Below are the code and all the weights of a small trained network. Each question names an input and a class and asks about switching units off, where a switched-off unit gives its printed mean instead of its output.

import numpy as np


def w(rows, s, z=0):
    codes = np.array(rows[::2]) - 128.0
    scale = np.full(codes.shape[1], s)
    scale[-1] = z or s
    return codes * scale


def f(y):
    return np.maximum(y, 0)


def log_softmax(a):
    a = a - a.max(-1, keepdims=True)
    return a - np.log(np.exp(a).sum(-1, keepdims=True))


def net(x, mask):
    res = np.array(x, float).reshape(1, 4) / 4 @ E
    y = f(res @ A[0][:, :-1].T + A[0][:, -1])
    res = res + np.where(mask, y, B[0][:, -1]) @ B[0][:, :-1]
    return log_softmax(res[-1] @ U[:, :-1].T + U[:, -1])


A, B = {}, {}
E = w([
[149,129,133,18,153,148],'x0',
[139,80,120,169,148,253],'x1',
[145,2,80,179,165,87],'x2',
[151,131,101,89,32,167],'x3',
],0.0091)
A[0] = w([
[163,152,153,102,166,93,202],'n0',
[122,172,129,87,94,204,192],'n1',
[124,154,129,73,120,80,130],'n2',
[144,86,126,123,113,126,101],'n3',
[127,125,123,98,151,4,98],'n4',
[142,112,121,17,119,65,254],'n5',
[151,42,97,145,30,143,202],'n6',
[128,131,127,57,147,227,255],'n7',
[122,24,116,169,187,78,186],'n8',
[136,132,115,14,40,124,133],'n9',
[127,87,150,139,160,144,65],'n10',
[126,142,121,85,183,141,88],'n11',
[137,176,133,183,116,185,234],'n12',
],0.014,0.0025)
B[0] = w([
[106,94,150,173,117,129,169],'n0',
[120,173,203,75,118,134,197],'n1',
[115,115,116,119,128,70,176],'n2',
[111,95,136,138,103,123,151],'n3',
[30,166,209,113,176,108,202],'n4',
[126,122,168,95,76,2,200],'n5',
[70,160,44,183,208,122,201],'n6',
[160,214,187,134,192,163,206],'n7',
[239,92,82,147,201,131,248],'n8',
[170,201,124,110,45,170,205],'n9',
[154,103,98,145,132,110,163],'n10',
[143,78,166,154,135,146,154],'n11',
[110,138,154,124,86,41,181],'n12',
],0.021,0.015)
U = w([
[114,89,169,137,98,126,1],'0',
[254,95,35,175,154,144,75],'1',
[123,148,59,147,97,141,44],'2',
[66,61,122,73,118,153,8],'3',
[51,86,121,157,137,14,233],'4',
[168,142,184,143,198,107,181],'5',
[178,161,163,76,15,104,240],'6',
],0.0086,0.0028)

Each question gives the input, the list of numbers given to net, and the class t.
The units are the neurons (one row each of A and B). Each row of codes is followed by its name. A weight is (code - 128) times the scale printed after its matrix; where a second scale follows, it is the last column's (A, B and U).
mask holds one flag per neuron, in row order. A switched-off neuron (its flag False) gives its mean, the last column of its row in B, instead of its output. The means were averaged over made-up inputs and are rounded, as every weight is.
A unit's drop is (log p(t) with every unit on - log p(t) with that unit switched off) / (log p(t) with every unit on - log p(t) with every unit switched off).
The circuit of an input: a set's keep is (log p(t) with only the set's units on - log p(t) with every unit switched off) / (log p(t) with every unit on - log p(t) with every unit switched off). Starting from the 12 units with the biggest drops (on a tie, the unit counted first), units are removed one at a time, each time the one whose removal leaves the highest keep (on an exact tie, the one counted first), for as long as the keep stays at least 0.8.
circuit, biggest first: the units of the circuit, biggest drop first
top k neurons: the k neurons with the biggest drops, biggest first
drop when u is switched off: that unit's drop, to one decimal
input [-2,-2,-4,-8], class 4: circuit, biggest first -> (n7)
input [5,-4,8,-4], class 4: top 3 neurons -> (n4, n5, n7)
input [-4,-7,-6,-1], class 4: top 2 neurons -> (n4, n2)
input [-4,5,-2,-2], class 6: top 3 neurons -> (n8, n6, n4)
input [4,-8,-8,-4], class 6: top 2 neurons -> (n9, n6)
input [3,5,-4,2], class 6: top 2 neurons -> (n8, n6)
input [-8,0,-7,-3], class 4: top 2 neurons -> (n9, n7)
input [8,5,1,8], class 6: top 2 neurons -> (n9, n8)
input [-6,-4,-2,-2], class 4: top 3 neurons -> (n7, n8, n9)
input [-8,-4,-1,7], class 2: top 2 neurons -> (n5, n6)
input [-7,7,-1,2], class 4: top 2 neurons -> (n12, n8)
input [2,-3,6,-2], class 4: top 3 neurons -> (n4, n7, n9)
input [3,-3,1,2], class 6: top 2 neurons -> (n9, n6)
input [2,0,8,-4], class 1: circuit, biggest first -> (n8)
input [-7,3,-7,-1], class 6: drop when n6 is switched off -> 0.2
input [-4,-2,-7,-1], class 6: drop when n10 is switched off -> 0.0
input [-6,8,1,6], class 4: drop when n12 is switched off -> 0.4
input [-3,0,-7,-8], class 4: drop when n9 is switched off -> 0.5
